Here is a tiny trained network, its code and every weight. The questions are about switching its units off for an input and a class, where a switched-off unit gives its printed mean instead of its output.

import numpy as np


def w(rows, s, z=0):
    codes = np.array(rows[::2]) - 128.0
    scale = np.full(codes.shape[1], s)
    scale[-1] = z or s
    return codes * scale


def norm(h):
    return h / np.sqrt((h * h).mean(-1, keepdims=True) + 1e-5)


def f(y):
    return y / 2 * (1 + np.tanh(0.7978845608 * (y + 0.044715 * y**3)))


def log_softmax(a):
    a = a - a.max(-1, keepdims=True)
    return a - np.log(np.exp(a).sum(-1, keepdims=True))


def net(x, mask):
    res = np.array(x, float).reshape(1, 8) / 4 @ E
    u = 0
    for l in range(4):
        y = f(norm(res) @ A[l][:, :-1].T + A[l][:, -1])
        res = res + np.where(mask[u : u + 7], y, B[l][:, -1]) @ B[l][:, :-1]
        u += 7
    return log_softmax(norm(res)[-1] @ U[:, :-1].T + U[:, -1])


A, B = {}, {}
E = w([
[138,194,139,223,112],'x0',
[50,164,237,114,90],'x1',
[113,187,73,141,107],'x2',
[175,201,172,22,106],'x3',
[134,218,179,163,170],'x4',
[251,36,109,158,136],'x5',
[61,95,215,119,163],'x6',
[112,198,89,158,176],'x7',
],0.0022)
A[0] = w([
[62,80,163,192,128,164],'0.n0',
[227,205,17,104,207,10],'0.n1',
[179,54,227,8,212,6],'0.n2',
[207,99,70,64,71,85],'0.n3',
[189,120,81,166,72,151],'0.n4',
[138,186,254,83,80,122],'0.n5',
[49,244,157,145,191,101],'0.n6',
],0.0043,0.0016)
B[0] = w([
[175,254,134,89,157,188],'0.n0',
[229,231,84,147,137,231],'0.n1',
[116,31,216,159,255,251],'0.n2',
[162,116,116,190,154,220],'0.n3',
[185,111,166,27,129,202],'0.n4',
[141,152,242,162,55,249],'0.n5',
[148,25,114,72,36,220],'0.n6',
],0.0036,0.0015)
A[1] = w([
[216,89,168,197,112,127],'1.n0',
[47,138,130,160,147,6],'1.n1',
[120,160,85,180,103,164],'1.n2',
[51,155,65,53,120,71],'1.n3',
[188,79,99,105,114,18],'1.n4',
[110,144,131,254,133,216],'1.n5',
[139,160,170,216,146,204],'1.n6',
],0.0057,0.0015)
B[1] = w([
[37,100,61,143,106,253],'1.n0',
[173,112,72,90,98,102],'1.n1',
[134,103,142,124,230,164],'1.n2',
[63,80,77,77,136,143],'1.n3',
[144,89,120,180,72,163],'1.n4',
[112,173,156,13,253,187],'1.n5',
[42,153,112,63,151,202],'1.n6',
],0.0045,0.0018)
A[2] = w([
[76,200,205,143,48,18],'2.n0',
[117,71,197,90,188,46],'2.n1',
[176,3,45,152,190,75],'2.n2',
[230,246,22,109,110,249],'2.n3',
[179,64,90,86,140,79],'2.n4',
[179,35,91,181,142,16],'2.n5',
[168,41,66,131,158,43],'2.n6',
],0.0043,0.0011)
B[2] = w([
[154,164,164,84,31,168],'2.n0',
[174,131,115,138,193,176],'2.n1',
[119,171,163,144,45,225],'2.n2',
[139,175,155,254,210,253],'2.n3',
[61,123,115,154,72,155],'2.n4',
[92,98,165,148,44,161],'2.n5',
[85,159,139,137,45,169],'2.n6',
],0.0046,0.0027)
A[3] = w([
[132,147,131,121,114,93],'3.n0',
[123,38,86,142,63,67],'3.n1',
[107,97,195,99,223,108],'3.n2',
[54,11,120,44,88,130],'3.n3',
[3,104,24,82,166,10],'3.n4',
[120,46,245,117,240,22],'3.n5',
[139,26,122,190,58,84],'3.n6',
],0.0045,0.0013)
B[3] = w([
[137,122,118,79,176,121],'3.n0',
[126,157,105,165,66,157],'3.n1',
[225,3,107,151,135,203],'3.n2',
[198,197,60,167,139,250],'3.n3',
[86,89,15,30,97,148],'3.n4',
[188,27,149,141,102,232],'3.n5',
[106,107,80,196,51,191],'3.n6',
],0.0042,0.0021)
U = w([
[105,108,116,89,239,45],'0',
[110,99,98,218,19,197],'1',
[181,10,198,134,147,151],'2',
[86,193,234,67,58,162],'3',
[163,200,105,228,208,176],'4',
[64,124,28,69,107,9],'5',
],0.011,0.0015)

Each question gives the input, the list of numbers given to net, and the class t.
The units are the neurons (one row each of A and B). Each row of codes is followed by its name. A weight is (code - 128) times the scale printed after its matrix; where a second scale follows, it is the last column's (A, B and U).
mask holds one flag per neuron, layer by layer. A switched-off neuron (its flag False) gives its mean, the last column of its row in B, instead of its output. The means were averaged over made-up inputs and are rounded, as every weight is.
A unit's drop is (log p(t) with every unit on - log p(t) with that unit switched off) / (log p(t) with every unit on - log p(t) with every unit switched off).
The circuit of an input: a set's keep is (log p(t) with only the set's units on - log p(t) with every unit switched off) / (log p(t) with every unit on - log p(t) with every unit switched off). Starting from the 12 units with the biggest drops (on a tie, the unit counted first), units are removed one at a time, each time the one whose removal leaves the highest keep (on an exact tie, the one counted first), for as long as the keep stays at least 0.8.
circuit, biggest first: the units of the circuit, biggest drop first
top k neurons: the k neurons with the biggest drops, biggest first
k most important neurons of layer l: the k neurons of layer l with the biggest drops, biggest first
drop of u: that unit's drop, to one decimal
input [-7,-8,-4,-1,-3,-4,-6,6], class 4: circuit, biggest first : 0.n1; 2.n3
input [-5,1,-8,0,8,5,-7,-6], class 1: circuit, biggest first : 1.n0; 3.n6
input [-3,-2,5,8,-5,-3,-3,1], class 4: circuit, biggest first : 2.n3
input [4,3,-2,4,0,2,-3,3], class 3: 2 most important neurons of layer 0 : 0.n5; 0.n0
input [6,4,5,-1,0,-2,0,5], class 3: 2 most important neurons of layer 2 : 2.n0; 2.n1
input [5,1,7,-1,-1,-3,-4,-4], class 4: 3 most important neurons of layer 0 : 0.n2; 0.n4; 0.n6
input [-2,7,4,8,4,6,5,-4], class 2: top 2 neurons : 0.n2; 2.n2
input [8,2,4,-5,-3,-5,-6,4], class 0: top 2 neurons : 1.n5; 1.n2
input [5,4,1,-7,-7,2,8,-3], class 0: 2 most important neurons of layer 0 : 0.n0; 0.n6
input [-1,7,-2,2,-3,5,-4,-8], class 1: 3 most important neurons of layer 1 : 1.n0; 1.n5; 1.n2
input [-1,6,2,-3,5,2,-1,8], class 0: top 2 neurons : 0.n4; 1.n5
input [4,-7,5,-6,-4,1,8,0], class 0: top 3 neurons : 1.n5; 0.n6; 0.n0
input [-8,8,0,-6,2,-8,-4,-2], class 5: drop of 2.n5 : 0.1
input [5,0,-6,-4,3,1,8,5], class 0: drop of 0.n0 : 0.1
input [-6,7,3,-3,-5,8,-1,-3], class 1: drop of 3.n1 : 0.0
input [4,3,5,-4,5,0,-1,1], class 0: drop of 1.n5 : 0.1
input [-1,6,2,-6,-1,-7,-8,7], class 5: most important neuron of layer 1 : 1.n3
input [-4,-2,2,-3,7,-6,4,-3], class 5: 2 most important neurons of layer 3 : 3.n3; 3.n4
